Here is a tiny trained network, its code and every weight. The questions are about switching its units off for an input and a target symbol, where a switched-off unit gives its printed mean instead of its output.

import numpy as np


def w(rows, s, z=0):
    codes = np.array(rows[::2]) - 128.0
    scale = np.full(codes.shape[1], s)
    scale[-1] = z or s
    return codes * scale


def norm(h):
    return h / np.sqrt((h * h).mean(-1, keepdims=True) + 1e-5)


def f(y):
    return np.maximum(y, 0)


def softmax(a):
    e = np.exp(a - a.max(-1, keepdims=True))
    return e / e.sum(-1, keepdims=True)


def log_softmax(a):
    a = a - a.max(-1, keepdims=True)
    return a - np.log(np.exp(a).sum(-1, keepdims=True))


def net(x, mask):
    ids = ['ΓΛΞαβδζηθμπτφψω'.index(c) for c in x.split()]
    T = len(ids)
    res = E[ids] + P[:T]
    r = norm(res)
    for j in range(2):
        rows = slice(4 * j, 4 * j + 4)
        q, k, v = (r @ M[0][rows].T for M in (Q, K, V))
        z = softmax(np.where(np.tri(T) > 0, q @ k.T / 4**0.5, -1e9)) @ v
        o = O[0][rows]
        res = res + np.where(mask[j], z, o[:, -1]) @ o[:, :-1]
    y = f(norm(res) @ A[0][:, :-1].T + A[0][:, -1])
    res = res + np.where(mask[2:14], y, B[0][:, -1]) @ B[0][:, :-1]
    return log_softmax(norm(res)[-1] @ U[:, :-1].T + U[:, -1])


Q, K, V, O, A, B = {}, {}, {}, {}, {}, {}
E = w([
[81,141,251,104,164,62],'Γ',
[81,116,150,101,113,167],'Λ',
[181,170,167,129,70,94],'Ξ',
[157,103,93,174,162,191],'α',
[160,141,110,107,157,128],'β',
[148,134,159,158,160,116],'δ',
[133,168,165,155,132,106],'ζ',
[98,176,53,98,110,231],'η',
[150,132,99,97,85,132],'θ',
[162,138,121,149,115,192],'μ',
[95,113,143,85,161,150],'π',
[172,119,117,124,166,110],'τ',
[150,143,114,105,148,122],'φ',
[153,180,106,46,154,69],'ψ',
[170,104,100,76,99,108],'ω',
],0.023)
P = w([
[201,154,226,2,115,156],'0',
[173,147,174,31,133,146],'1',
[156,135,149,63,143,135],'2',
[156,129,133,85,143,125],'3',
[159,103,122,114,146,110],'4',
[151,110,109,122,136,108],'5',
[159,104,101,143,127,94],'6',
[153,109,86,156,124,92],'7',
[154,113,69,171,121,91],'8',
[155,100,91,141,122,98],'9',
],0.0075)
Q[0] = w([
[110,151,119,126,114,111],'H1',
[101,129,83,87,189,103],'H1',
[117,166,89,107,74,164],'H1',
[240,143,96,133,158,101],'H1',
[8,119,228,141,55,172],'H2',
[114,118,66,131,134,157],'H2',
[211,161,63,107,158,128],'H2',
[93,162,124,156,160,110],'H2',
],0.013)
K[0] = w([
[156,144,134,28,82,103],'H1',
[46,111,89,92,121,61],'H1',
[86,172,135,86,56,142],'H1',
[179,157,92,148,73,2],'H1',
[135,116,188,58,160,160],'H2',
[60,100,49,134,117,206],'H2',
[175,239,42,219,71,118],'H2',
[106,148,180,167,156,152],'H2',
],0.0093)
V[0] = w([
[114,92,241,95,102,219],'H1',
[154,159,212,191,176,212],'H1',
[118,33,151,126,149,153],'H1',
[130,11,156,185,111,126],'H1',
[122,75,97,70,137,31],'H2',
[55,119,100,52,69,196],'H2',
[55,18,121,193,162,180],'H2',
[254,115,118,126,78,165],'H2',
],0.0061)
O[0] = w([
[106,128,91,192,46,116,137],'H1',
[106,149,138,181,95,85,143],'H1',
[81,130,149,64,103,153,84],'H1',
[86,218,106,74,36,138,55],'H1',
[94,120,87,69,90,105,98],'H2',
[206,133,121,124,86,115,93],'H2',
[241,122,178,63,154,181,3],'H2',
[113,3,74,214,130,99,214],'H2',
],0.006,0.0067)
A[0] = w([
[180,84,56,160,65,132,30],'N1',
[163,86,88,205,65,152,194],'N2',
[70,186,142,121,123,139,165],'N3',
[89,86,63,146,155,117,134],'N4',
[178,150,111,152,147,71,214],'N5',
[73,227,133,252,95,149,37],'N6',
[213,119,129,149,184,129,58],'N7',
[146,131,113,141,183,60,111],'N8',
[178,134,2,85,96,70,113],'N9',
[102,170,191,35,172,49,254],'N10',
[89,90,124,140,183,95,74],'N11',
[161,100,157,123,113,61,135],'N12',
],0.0086,0.0022)
B[0] = w([
[121,93,228,117,129,94,224],'N1',
[204,177,142,141,190,70,253],'N2',
[134,100,220,185,109,106,163],'N3',
[167,82,233,130,76,126,219],'N4',
[30,163,98,109,70,169,241],'N5',
[98,90,68,90,140,216,250],'N6',
[118,141,209,115,113,169,188],'N7',
[64,175,34,202,90,172,233],'N8',
[98,109,158,1,148,88,231],'N9',
[120,102,89,167,198,151,208],'N10',
[144,167,158,155,118,137,203],'N11',
[228,170,61,94,105,167,187],'N12',
],0.006,0.0063)
U = w([
[77,186,254,130,220,49,107],'Γ',
[171,214,63,163,65,54,130],'Λ',
[111,120,122,143,147,87,94],'Ξ',
[133,136,128,124,178,135,83],'α',
[88,118,185,104,23,201,154],'β',
[115,145,125,107,157,127,117],'δ',
[13,206,92,227,145,172,175],'ζ',
[185,172,34,86,122,229,172],'η',
[151,44,151,81,115,2,230],'θ',
[230,82,193,227,172,140,139],'μ',
[112,162,33,87,228,72,160],'π',
[97,22,56,146,84,153,3],'τ',
[96,125,116,125,102,111,88],'φ',
[112,77,91,132,183,132,63],'ψ',
[45,28,199,72,194,199,60],'ω',
],0.0079,0.0032)

Each question gives the input, a string of symbols that net reads in full, and the target symbol t.
The units are the heads (4 rows each of Q, K, V and O) and the neurons (one row each of A and B). Each row of codes is followed by its name. A weight is (code - 128) times the scale printed after its matrix; where a second scale follows, it is the last column's (O, A, B and U).
mask holds one flag per unit, heads first, then neurons. A switched-off unit (its flag False) gives its mean, the last column of its rows in O or B, instead of its output. The means were averaged over made-up inputs and are rounded, as every weight is.
A unit's drop is (log p(t) with every unit on - log p(t) with that unit switched off) / (log p(t) with every unit on - log p(t) with every unit switched off).
The circuit of an input: a set's keep is (log p(t) with only the set's units on - log p(t) with every unit switched off) / (log p(t) with every unit on - log p(t) with every unit switched off). Starting from the 12 units with the biggest drops (on a tie, the unit counted first), units are removed one at a time, each time the one whose removal leaves the highest keep (on an exact tie, the one counted first), for as long as the keep stays at least 0.8.
circuit, biggest first: the units of the circuit, biggest drop first
top k neurons: the k neurons with the biggest drops, biggest first
which heads matter: for each layer, one digit per head in row order, 1 if its drop is at least 0.15 and else 0, layers parted by /
drop of u: that unit's drop, to one decimal
input ζ Λ τ, target ζ: which heads matter -> 00
input β ζ μ μ β θ ζ τ Λ β, target ζ: which heads matter -> 11
input Ξ τ μ τ μ θ τ, target θ: top 3 neurons -> (N9, N6, N4)
input μ μ θ ζ μ φ ζ μ μ φ, target μ: which heads matter -> 01
input π μ ω β, target ω: circuit, biggest first -> (N7, N2)
input π θ ζ δ, target ζ: which heads matter -> 00
input δ α ψ ζ π μ φ, target μ: circuit, biggest first -> (H2, N7)
input θ Γ η π β μ θ β φ, target θ: circuit, biggest first -> (N4, N9)
input α μ α ζ ζ π τ μ β, target μ: top 2 neurons -> (N7, N6)
input θ μ θ φ, target θ: circuit, biggest first -> (H2, N9, N4)
input δ β ψ η Λ π β ζ φ, target ζ: circuit, biggest first -> (N8, H2)
input θ β θ τ ω Ξ δ, target ζ: which heads matter -> 10
input ζ ζ ζ ζ ψ Ξ ζ Ξ θ τ, target θ: which heads matter -> 01
input θ ζ φ, target ζ: which heads matter -> 00
input α μ η φ, target η: circuit, biggest first -> (H2, N5)
input Λ τ μ τ, target μ: top 2 neurons -> (N6, N7)
input θ τ μ θ β, target θ: top 4 neurons -> (N9, N6, N4, N10)
input α Γ τ η τ μ, target μ: top neuron -> (N2)
input Λ ζ Γ τ θ ζ τ α, target μ: top neuron -> (N6)
input π θ μ ζ ω β, target ω: top neuron -> (N4)
input τ ω θ β, target θ: drop of H2 -> 1.4
input ω θ ζ τ τ ω ψ ζ θ μ, target μ: drop of H2 -> 0.0
